Each row is followed by its class.
[-7.8,-3.9,-2.7,-1.8,-27.8,10.6,-6.7,22.2,7.5,-19.0,-16.7,9.3,-10.1,-24.8,5.0,14.0,-1.5,7.5,-28.1,7.2,10.7,-19.3,-8.8,-5.5,-5.9,13.8,-8.6,-32.8,6.5,14.5,13.5,-34.6,-2.0,21.2,-8.3,-5.3,-7.4,-9.7,-8.5,3.3,17.8,8.7,-7.7,8.9,2.5,2.2,9.3,-16.0,7.3,5.3,-9.7,-11.9,16.1,-26.7] => <31>
[-1.4,8.7,-14.5,12.0,6.5,-21.8,-8.2,-0.4,-7.7,-1.8,-16.7,2.8,5.0,15.1,-8.4,13.6,-0.9,-30.6,7.5,-5.1,-16.7,21.6,-1.4,16.1,-0.4,-4.0,-1.8,2.4,2.5,-13.6,-22.0,-18.2,6.5,-8.1,0.0,8.3,-22.8,0.4,-19.0,-9.6,-58.4,13.4,-18.3,-5.6,-29.9,-21.7,-4.4,17.6,0.4,4.7,-6.2,7.3,5.3,-30.5] => <34>
[1.2,5.9,13.0,-1.0,-21.7,7.7,10.4,-9.1,7.4,-26.3,-13.7,12.6,-12.6,-36.1,6.1,36.4,-26.9,1.4,28.4,14.3,4.0,-8.3,-12.6,5.5,-4.1,15.0,-10.4,-50.4,8.0,21.9,19.6,-31.3,-10.3,6.2,-12.2,-30.3,12.7,8.2,-7.2,-1.4,-27.9,23.8,-0.7,14.1,-0.2,-0.9,7.3,-16.9,1.3,-7.1,-15.7,-22.8,5.2,-21.6] => <31>
[-6.7,9.2,-6.8,9.7,-21.2,0.3,-6.6,19.8,12.9,-34.3,-4.2,21.6,-31.5,-31.3,0.3,19.6,-14.9,3.3,22.5,-20.7,22.3,10.0,2.1,8.6,-7.3,25.5,8.7,-28.4,6.9,3.4,20.6,-26.9,8.6,-1.4,-25.1,-29.6,1.9,-7.6,-27.9,-46.7,-8.0,0.7,4.1,2.7,-13.7,-7.5,11.3,-28.7,-15.5,17.2,0.8,-8.6,5.2,-11.9] => <31>
[7.2,-13.2,19.8,1.4,-3.8,-43.0,-21.4,-31.7,6.2,-36.5,3.4,-1.4,16.3,11.8,10.3,18.8,4.6,-6.1,27.3,-7.6,-17.0,17.9,1.9,9.0,8.6,24.2,-10.6,-4.9,4.2,10.2,-24.0,-22.6,-7.1,-17.8,10.1,-0.5,-11.0,24.3,-16.5,-9.9,2.0,17.4,1.8,15.1,7.9,-16.1,-3.7,-23.5,5.3,9.4,-5.6,-13.7,-2.0,-16.6] => <34>
[7.0,-2.0,-23.3,12.6,0.1,-5.8,2.9,-5.9,-7.4,-40.8,-0.7,5.5,6.1,-25.1,-2.6,-2.8,-21.9,-8.4,18.9,7.5,-9.1,19.9,0.3,16.4,5.4,13.7,11.5,4.5,-8.2,23.8,-6.4,-37.5,-7.5,-26.8,18.8,-16.4,12.8,2.5,-14.3,-2.2,-9.2,6.9,-8.8,18.5,-8.2,-30.1,11.3,-17.6,2.5,6.6,-5.2,10.5,-11.1,-22.4] => <31>
[1.0,23.4,4.5,5.4,-49.6,-6.8,-10.8,20.3,2.8,-4.5,15.8,22.1,-20.8,-22.7,-11.9,40.7,-10.5,-3.1,-0.5,-27.2,19.6,2.6,-10.7,12.4,-10.5,20.3,-7.4,-20.5,-3.9,-0.8,21.9,-19.6,-3.1,23.0,-22.1,14.3,-32.1,16.4,7.8,0.9,-11.5,56.2,-14.3,12.1,-8.6,10.6,20.8,-45.2,10.0,21.0,-11.4,-8.6,10.5,-15.6] => <34>
[-6.4,-13.7,-37.1,6.3,-10.0,-26.4,-20.2,21.4,19.0,-60.2,-5.3,38.5,-22.6,-64.3,-10.0,20.7,1.4,-7.9,27.2,-27.3,18.5,22.5,26.2,20.5,0.8,46.9,13.5,-13.9,-4.8,-26.0,23.0,-51.0,11.5,-46.7,-18.8,-12.7,6.2,-8.4,-79.6,-10.3,9.1,-10.2,-12.9,22.4,-62.5,-33.9,28.0,5.1,-16.1,16.8,-9.2,12.0,30.4,-80.4] => <31>
[-6.8,-20.6,-12.0,19.4,17.6,-15.4,-9.3,9.8,6.0,-16.7,-6.4,-1.7,12.4,2.0,-8.1,-15.1,20.4,-5.2,13.6,24.4,-2.6,-2.5,20.1,-7.6,10.7,24.6,23.2,-7.0,-3.4,4.7,-1.0,3.2,23.5,-46.7,11.9,-8.0,22.1,-12.3,-14.9,-17.2,17.3,-15.3,0.5,-5.1,-6.1,-7.6,8.3,11.8,-38.8,11.0,21.2,9.4,0.6,0.1] => <31>
[-2.2,-11.1,-13.9,8.7,7.4,13.3,-9.9,-29.4,-0.1,-27.6,-2.5,4.1,-13.8,-15.0,-2.4,17.3,-12.1,-29.8,24.6,-22.2,-22.4,7.6,-3.7,12.4,1.4,15.0,-14.0,5.6,-14.7,-14.7,-10.2,-34.8,15.8,-42.2,5.5,-22.3,-1.1,9.9,-28.1,8.3,-8.5,5.4,7.7,-4.1,-19.3,-18.4,-3.5,-0.6,-10.1,10.5,-0.7,-5.8,-4.4,-37.6] => <34>
[-3.7,-19.0,-20.7,34.6,11.6,-38.4,-3.8,29.3,-14.3,-30.9,6.2,28.6,-6.2,-18.6,-19.6,-19.9,8.3,-8.5,8.5,-5.4,10.0,23.6,29.1,-2.3,16.5,35.7,52.1,8.2,-3.7,-22.7,2.4,-7.4,12.0,-55.4,-1.2,-13.2,11.9,-6.6,-37.3,1.7,8.9,-24.4,-13.5,9.4,-37.7,-26.4,34.7,6.0,-23.6,27.6,6.0,18.7,1.9,-32.0] => <31>
[14.2,1.3,6.7,1.8,-8.7,-16.7,-21.6,4.4,19.1,-42.4,20.2,1.0,13.3,4.4,-2.5,-10.1,44.2,-7.7,-3.5,-16.6,-7.0,35.3,2.5,14.1,1.9,33.2,8.5,21.3,8.6,2.6,-22.4,-14.1,-0.4,-21.3,-0.9,26.8,-9.4,-8.0,-6.0,-9.2,-4.9,18.5,-15.0,12.9,6.9,-24.3,4.2,-1.2,3.3,3.6,1.3,6.5,14.3,-29.4] => <32>
[1.6,-4.5,12.5,13.1,-0.8,-15.3,15.0,8.9,-2.7,-13.4,-0.7,13.1,7.7,-11.9,-4.0,7.7,-1.8,8.7,13.2,-5.9,33.8,19.4,-7.3,6.8,26.3,33.3,63.6,44.1,-2.7,-1.2,-8.8,3.6,-11.4,-40.3,-2.8,-23.3,-1.7,0.5,-11.1,-2.3,2.5,30.5,-34.1,14.2,-11.8,-0.6,13.1,2.5,5.7,36.2,-8.1,16.8,46.1,-18.2] => <32>
[-7.3,9.5,0.0,10.0,3.9,-17.8,-0.2,10.9,-3.4,-45.3,-8.3,18.0,-3.4,-16.4,-23.9,-21.2,-8.0,-2.2,-7.3,23.2,2.0,19.7,4.4,-8.3,20.1,35.3,29.3,4.7,9.2,-1.5,22.9,-9.9,-8.6,-39.6,1.4,-17.1,24.5,-1.1,-3.5,-14.7,-9.3,0.4,-8.8,6.1,1.8,-22.0,26.3,-9.3,-14.2,12.3,6.5,5.5,5.2,-9.3] => <31>
[-23.6,6.1,-35.1,38.7,14.2,-27.8,5.8,-5.0,-1.4,-12.9,-16.2,7.5,-7.2,-50.9,-21.5,33.0,-17.2,-27.4,16.2,9.0,-26.3,19.4,-9.9,-13.2,-12.5,15.9,3.7,-39.5,-14.9,-7.5,-8.4,-35.2,14.3,-18.9,10.1,-9.4,-4.3,9.3,-17.7,-35.2,-14.5,-1.1,-23.1,15.8,-58.8,-26.8,37.6,15.7,-32.6,10.4,-3.3,7.2,-10.5,-32.1] => <34>
[10.7,-3.8,2.9,10.7,-1.7,-7.1,-17.3,-9.1,-45.0,-19.9,0.9,5.5,-0.3,-21.6,-15.5,-18.1,-18.2,-6.2,4.3,0.1,4.7,35.1,-5.1,5.0,11.8,15.7,20.4,-12.4,4.4,16.3,-10.5,-12.4,-2.8,-33.3,-5.6,-10.7,20.1,-6.0,-4.9,2.9,-17.7,4.3,-1.7,9.1,1.3,-6.4,17.7,1.7,-30.5,8.4,-6.1,-9.5,-15.0,-15.4] => <31>
[12.2,-24.0,-10.9,4.0,26.1,-22.8,-16.6,-25.6,8.3,-33.4,9.3,-10.0,-0.1,-12.3,-7.8,-5.7,-7.3,-9.6,9.5,-31.7,-11.3,35.0,-13.7,19.2,9.5,26.8,10.1,4.4,8.4,-29.8,-52.4,-26.4,-1.2,-45.6,2.1,-0.7,-16.1,-7.0,-51.7,-12.9,-7.9,-0.2,-16.3,7.9,-19.6,-18.9,16.7,-0.6,-9.2,19.5,8.9,15.7,-12.7,-30.4] => <32>
[6.1,-11.4,-1.2,-3.3,-17.8,-11.1,-12.9,-10.8,-1.2,-24.8,6.9,-76.4,13.2,-25.6,-15.0,-32.8,-5.4,-10.7,0.4,-26.8,-6.2,12.3,2.1,22.5,5.4,8.5,26.1,3.6,13.2,-5.4,-10.4,-19.7,-6.3,-14.6,7.1,-24.9,-0.2,-12.5,46.4,6.6,0.6,3.6,1.4,7.5,-13.0,4.6,20.7,-30.5,12.7,8.7,16.5,12.9,-28.0,1.6] => <31>
[6.1,-18.6,-17.4,15.4,14.6,-47.2,-1.4,28.6,40.6,-45.9,-8.6,18.7,42.1,-8.1,-5.7,-24.6,17.9,-15.9,16.6,57.4,-55.5,18.4,9.9,-28.2,27.2,32.1,40.7,-13.1,-3.4,10.9,-21.7,-25.0,9.0,-70.4,4.9,9.1,14.1,-15.4,-12.4,-39.7,27.4,-14.3,-34.4,25.6,-6.1,-45.0,10.0,-8.0,-20.2,-12.8,-2.5,10.3,-11.4,-31.0] => <31>
[1.9,-7.0,2.4,3.0,-6.3,-23.5,-5.4,6.6,13.2,-42.2,6.5,8.7,9.4,-12.7,-14.9,-8.2,-1.9,-5.0,9.2,14.3,-3.2,12.9,2.0,-4.8,2.2,7.4,21.6,11.0,3.2,3.4,-14.9,-10.9,-6.8,-18.4,-1.6,-3.8,17.3,-2.1,-17.4,-6.4,-0.5,14.5,-5.6,10.8,-0.9,-14.2,19.5,-0.2,-3.0,8.7,-17.9,19.8,-10.6,-18.6] => <31>
[0.3,-15.0,-21.0,15.4,-9.6,-20.1,-43.5,17.8,14.8,-57.6,15.4,12.2,-9.6,-30.2,-12.5,10.7,-19.6,-5.6,26.0,-63.2,35.7,12.3,1.2,18.3,-15.8,19.4,7.8,8.8,10.4,-20.3,-0.9,-37.1,17.4,-18.7,-11.0,-20.1,1.7,-6.2,-66.8,6.2,7.0,-6.1,13.0,-3.7,-20.5,-3.9,27.3,-20.4,-7.6,63.4,7.5,3.7,9.8,-38.4] => <31>
[2.4,5.7,4.2,-9.3,-64.4,15.7,-8.2,3.4,6.5,-11.1,-1.8,9.7,-39.8,-38.1,-36.4,14.6,-16.8,-8.3,22.7,-41.2,16.0,2.4,-2.9,18.2,-22.2,5.5,-10.0,-27.4,10.4,12.0,27.9,-31.8,-9.1,60.5,-25.2,-25.5,-12.5,-3.0,-26.4,18.3,-13.3,31.1,7.5,13.2,-18.0,-14.3,3.8,-41.2,15.7,34.2,-11.1,-38.9,-61.3,-33.7] => <31>
[-4.3,3.9,-16.3,18.8,9.5,-20.3,-19.9,32.8,14.4,-28.5,1.0,9.8,-11.3,-5.7,5.6,1.1,-2.9,-1.9,-4.5,6.0,-8.1,10.2,19.9,-8.1,-8.6,12.3,18.2,-26.9,-13.7,10.6,5.8,-22.2,16.8,-18.0,-9.9,-4.4,23.1,-7.1,-31.5,-18.2,-10.6,-15.6,-3.8,11.9,-18.1,-29.1,18.3,8.8,-37.5,-24.5,4.8,-4.3,0.3,-51.7] => <31>
[-2.5,-29.6,12.7,24.5,1.4,5.4,5.6,29.3,5.9,-37.5,-2.2,26.3,14.1,-32.3,8.0,12.3,-21.5,23.5,33.9,-14.2,77.3,46.4,12.7,-3.1,18.3,60.6,10.3,44.1,18.9,6.9,17.4,-18.2,6.9,-31.2,2.6,-5.3,-9.9,-7.7,-18.9,-29.4,-17.7,21.6,-37.4,14.7,13.1,10.0,15.2,-4.4,2.0,1.0,-1.1,23.7,50.7,8.4] => <32>
[1.2,-5.6,9.9,6.2,16.1,-1.7,11.2,-24.5,-12.3,-14.6,-1.5,24.6,-7.4,-25.9,-23.4,-15.6,-14.0,-11.2,23.1,-1.1,1.0,13.9,-19.7,-10.1,8.3,32.6,15.6,-29.7,5.9,-2.4,11.7,-24.6,-5.6,-25.6,2.6,-42.8,1.8,12.4,18.4,-5.3,-32.3,44.4,-12.4,14.1,-6.6,-50.5,14.9,-16.5,7.2,27.8,-4.1,-14.1,-29.1,-15.4] => <31>
[2.5,-9.4,2.9,28.4,-1.2,-17.0,6.5,-37.3,-6.4,-41.2,-12.4,6.0,18.4,-25.4,2.7,-3.7,-31.2,-3.6,11.6,35.2,-5.9,20.5,-30.6,-11.4,9.2,46.9,-5.2,-35.0,-2.5,4.5,-17.3,-48.5,-23.4,-29.6,11.0,0.5,12.8,9.6,9.0,-31.9,-33.6,40.9,-18.1,9.5,5.3,-25.1,17.3,0.5,-14.8,6.0,-1.4,-4.9,8.5,-18.5] => <34>
[-5.3,4.6,-14.0,7.7,-4.4,-7.7,-11.0,13.7,0.6,-35.0,-11.1,17.5,-5.1,-15.3,-6.9,2.4,-20.0,-12.4,16.1,27.2,-26.3,-3.2,6.8,-5.6,4.3,27.1,-1.1,-37.4,4.4,8.7,18.4,-44.4,-15.6,-10.4,1.3,-24.4,3.7,-15.8,-14.8,-6.3,-1.7,-4.6,2.1,5.2,-11.6,-21.9,21.0,-14.0,-13.7,-1.6,1.5,2.1,-14.8,-25.7] => <31>
[0.5,-8.2,-13.3,4.7,-2.6,-17.9,-5.1,39.3,12.1,-34.1,19.1,3.3,2.0,5.4,-34.1,-22.4,24.9,0.2,0.1,-18.0,16.0,30.5,56.9,16.6,12.3,20.6,58.6,28.5,5.0,-14.4,6.0,12.9,9.0,-58.2,3.5,5.0,8.0,-20.2,-36.6,-2.4,26.6,-27.8,-10.5,6.6,-27.4,-17.2,11.8,7.3,-11.8,-0.1,7.5,17.2,-0.2,-7.4] => <29>
[1.8,11.2,-13.5,-9.3,-36.6,-23.0,0.5,21.1,25.0,-40.9,-1.3,16.1,-10.5,-19.4,-6.3,-5.7,2.3,-4.0,10.3,1.1,2.1,3.0,20.6,9.9,10.4,22.0,29.8,-9.0,-2.5,-6.5,8.3,-53.0,1.4,-33.0,-2.9,21.9,1.2,-10.6,-39.2,4.8,6.4,-0.8,-2.8,25.4,-14.0,-19.9,18.3,-9.0,10.5,17.2,7.8,7.2,10.7,-42.7] => <31>
[22.3,14.1,-20.5,-21.5,-35.9,3.3,-13.1,29.0,5.2,-39.8,0.3,11.1,-16.0,-7.4,-10.1,19.5,-3.0,-7.4,-1.4,-3.8,-23.7,18.4,9.5,-1.0,-22.9,-9.0,32.9,-34.7,-8.6,-2.3,19.1,-38.0,-2.5,16.0,-16.6,-10.8,-4.5,-1.7,-6.6,9.7,13.1,-8.8,6.3,7.7,-13.8,-16.5,-3.9,-22.3,-8.2,6.5,-11.8,-14.6,-43.2,-32.5] => <31>
[9.8,-6.7,20.1,-3.3,14.7,-12.5,-18.5,-15.6,18.8,-26.9,0.0,-13.4,17.3,9.4,17.5,5.8,-1.6,-0.8,-2.0,-25.1,2.7,14.8,-15.3,10.9,-1.5,25.2,-18.0,12.9,39.2,0.2,-40.8,-22.9,-11.8,-4.5,-5.8,13.2,-10.7,-1.3,-6.5,-3.9,-1.2,11.6,-0.4,-5.5,5.6,4.3,-19.8,25.2,6.8,11.1,9.7,7.4,40.3,-5.5] => <32>
